Below is a small trained network, with its code and all its weights. Each question gives an input and a target symbol and asks what happens when units are switched off, that is, made to give their printed mean instead of their output.

import numpy as np


def w(rows, s, z=0):
    codes = np.array(rows[::2]) - 128.0
    scale = np.full(codes.shape[1], s)
    scale[-1] = z or s
    return codes * scale


def norm(h):
    return h / np.sqrt((h * h).mean(-1, keepdims=True) + 1e-5)


def softmax(a):
    e = np.exp(a - a.max(-1, keepdims=True))
    return e / e.sum(-1, keepdims=True)


def log_softmax(a):
    a = a - a.max(-1, keepdims=True)
    return a - np.log(np.exp(a).sum(-1, keepdims=True))


def net(x, mask):
    ids = ['αβγεζηθλμξστω'.index(c) for c in x.split()]
    T = len(ids)
    res = E[ids] + P[:T]
    u = 0
    for l in range(2):
        r = norm(res)
        for j in range(3):
            rows = slice(3 * j, 3 * j + 3)
            q, k, v = (r @ M[l][rows].T for M in (Q, K, V))
            z = softmax(np.where(np.tri(T) > 0, q @ k.T / 3**0.5, -1e9)) @ v
            o = O[l][rows]
            res = res + np.where(mask[u + j], z, o[:, -1]) @ o[:, :-1]
        u += 3
    return log_softmax(norm(res)[-1] @ U[:, :-1].T + U[:, -1])


Q, K, V, O = {}, {}, {}, {}
E = w([
[165,126,69],'α',
[115,121,92],'β',
[142,130,70],'γ',
[145,127,69],'ε',
[140,129,67],'ζ',
[165,128,59],'η',
[137,126,82],'θ',
[125,129,76],'λ',
[129,136,77],'μ',
[137,107,79],'ξ',
[218,122,61],'σ',
[90,217,189],'τ',
[251,216,70],'ω',
],0.0024)
P = w([
[75,125,161],'0',
[47,245,28],'1',
[91,58,142],'2',
[68,224,82],'3',
[121,37,159],'4',
[83,212,106],'5',
[139,44,161],'6',
[91,190,119],'7',
[137,53,177],'8',
[98,187,129],'9',
[147,42,176],'10',
[86,253,110],'11',
],0.0021)
Q[0] = w([
[52,253,151],'0.h0',
[35,115,174],'0.h0',
[94,111,147],'0.h0',
[194,124,56],'0.h1',
[186,180,102],'0.h1',
[141,199,116],'0.h1',
[89,66,81],'0.h2',
[94,167,182],'0.h2',
[121,174,176],'0.h2',
],0.0065)
K[0] = w([
[14,148,113],'0.h0',
[113,246,69],'0.h0',
[157,177,110],'0.h0',
[116,177,17],'0.h1',
[213,174,67],'0.h1',
[226,181,123],'0.h1',
[202,182,174],'0.h2',
[103,104,2],'0.h2',
[76,68,15],'0.h2',
],0.0051)
V[0] = w([
[122,127,164],'0.h0',
[155,204,114],'0.h0',
[55,63,137],'0.h0',
[81,102,135],'0.h1',
[150,146,84],'0.h1',
[161,175,119],'0.h1',
[165,63,109],'0.h2',
[161,79,76],'0.h2',
[177,253,127],'0.h2',
],0.0053)
O[0] = w([
[131,65,136,32],'0.h0',
[255,150,104,104],'0.h0',
[26,110,201,204],'0.h0',
[216,150,98,141],'0.h1',
[76,177,130,251],'0.h1',
[71,117,118,144],'0.h1',
[115,80,26,132],'0.h2',
[132,110,17,235],'0.h2',
[254,202,186,109],'0.h2',
],0.003,0.0014)
Q[1] = w([
[221,25,111],'1.h0',
[215,4,146],'1.h0',
[165,137,90],'1.h0',
[142,254,216],'1.h1',
[112,88,200],'1.h1',
[143,82,45],'1.h1',
[127,198,186],'1.h2',
[148,40,162],'1.h2',
[169,223,185],'1.h2',
],0.0047)
K[1] = w([
[96,136,253],'1.h0',
[131,138,227],'1.h0',
[103,144,141],'1.h0',
[65,134,136],'1.h1',
[126,173,117],'1.h1',
[177,115,71],'1.h1',
[83,180,63],'1.h2',
[187,123,159],'1.h2',
[70,185,68],'1.h2',
],0.0068)
V[1] = w([
[206,173,92],'1.h0',
[150,3,133],'1.h0',
[80,13,144],'1.h0',
[77,127,89],'1.h1',
[151,215,73],'1.h1',
[86,50,102],'1.h1',
[118,67,98],'1.h2',
[201,65,176],'1.h2',
[49,145,89],'1.h2',
],0.0028)
O[1] = w([
[45,58,153,119],'1.h0',
[201,4,14,57],'1.h0',
[176,147,4,107],'1.h0',
[154,145,217,208],'1.h1',
[244,162,107,187],'1.h1',
[75,224,186,169],'1.h1',
[74,187,216,153],'1.h2',
[32,152,48,2],'1.h2',
[185,189,186,239],'1.h2',
],0.0021,0.0016)
U = w([
[165,73,14,235],'α',
[36,40,115,252],'β',
[111,131,134,13],'γ',
[109,140,127,35],'ε',
[103,134,123,32],'ζ',
[115,126,124,65],'η',
[88,147,131,104],'θ',
[83,111,145,97],'λ',
[166,108,254,215],'μ',
[62,187,85,115],'ξ',
[137,165,60,88],'σ',
[137,158,167,60],'τ',
[242,140,124,190],'ω',
],0.0088,0.0036)

Each question gives the input, a string of symbols that net reads in full, and the target symbol t.
The units are the heads (3 rows each of Q, K, V and O). Each row of codes is followed by its name. A weight is (code - 128) times the scale printed after its matrix; where a second scale follows, it is the last column's (O and U).
mask holds one flag per head, layer by layer. A switched-off head (its flag False) gives its mean, the last column of its rows in O, instead of its output. The means were averaged over made-up inputs and are rounded, as every weight is.
A unit's drop is (log p(t) with every unit on - log p(t) with that unit switched off) / (log p(t) with every unit on - log p(t) with every unit switched off).
The circuit of an input: a set's keep is (log p(t) with only the set's units on - log p(t) with every unit switched off) / (log p(t) with every unit on - log p(t) with every unit switched off). Starting from all 6 units, units are removed one at a time, each time the one whose removal leaves the highest keep (on an exact tie, the one counted first), for as long as the keep stays at least 0.8.
circuit, biggest first: the units of the circuit, biggest drop first
most important unit: the unit with the biggest drop
which heads matter: for each layer, one digit per head in row order, 1 if its drop is at least 0.15 and else 0, layers parted by /
drop of u: that unit's drop, to one decimal
input ξ ξ ξ ξ ξ ζ ω β σ σ α, target α: most important unit => 1.h0
input ε τ η, target μ: which heads matter => 000 / 000
input ω σ ε ε σ ω ξ μ σ ζ ε, target α: which heads matter => 101 / 011
input σ σ α α θ σ ξ β σ θ μ, target α: which heads matter => 001 / 000
input τ α θ θ ξ ξ ξ ξ ε, target β: circuit, biggest first => 1.h2; 0.h2
input ξ θ ξ β η, target β: which heads matter => 100 / 010
input ξ ξ σ ξ τ ξ ξ σ μ σ ζ, target α: circuit, biggest first => 1.h0; 0.h2
input ξ λ λ τ η, target μ: which heads matter => 101 / 010
input η θ μ σ θ ξ σ α ξ μ α, target β: circuit, biggest first => 0.h0; 1.h2
input η ξ ε σ σ η θ θ σ σ α, target α: which heads matter => 001 / 000
input θ ξ ξ ω β θ ξ σ ξ ξ θ, target β: which heads matter => 100 / 011
input ξ σ ξ ω ξ θ λ ξ σ, target α: which heads matter => 001 / 100
input η θ λ θ θ ξ ζ θ θ ξ α, target β: circuit, biggest first => 0.h2; 0.h0
input σ τ β, target μ: circuit, biggest first => 0.h2
input λ θ θ ξ σ σ σ μ θ, target α: which heads matter => 101 / 100
input ξ ζ μ ξ ξ ξ η σ ξ, target α: which heads matter => 011 / 100
input σ σ ω ξ ζ ω ξ ξ γ, target α: circuit, biggest first => 0.h0; 1.h2
input ω ξ ω ε θ, target ω: which heads matter => 101 / 000
input θ ξ θ ε σ σ σ ξ γ, target α: which heads matter => 000 / 100
input ω ζ ξ ε θ μ ω ω μ, target ω: circuit, biggest first => 0.h0
input σ ξ ξ τ ξ σ ξ ξ ζ ξ ε, target β: which heads matter => 100 / 001
input θ ξ α σ ξ θ σ η η, target α: which heads matter => 001 / 100
input ω ε ω λ ξ, target ω: drop of 0.h2 => 0.4
input ω ξ ξ, target ω: drop of 1.h1 => 0.0
input σ β β α ξ ξ θ β ξ ξ ζ, target β: drop of 1.h2 => 0.1
input θ ζ ξ τ ξ ζ ω ξ μ σ ξ, target α: drop of 0.h0 => 0.1
input ζ λ α ξ ξ σ θ σ σ ζ ζ, target α: circuit, biggest first => 0.h2
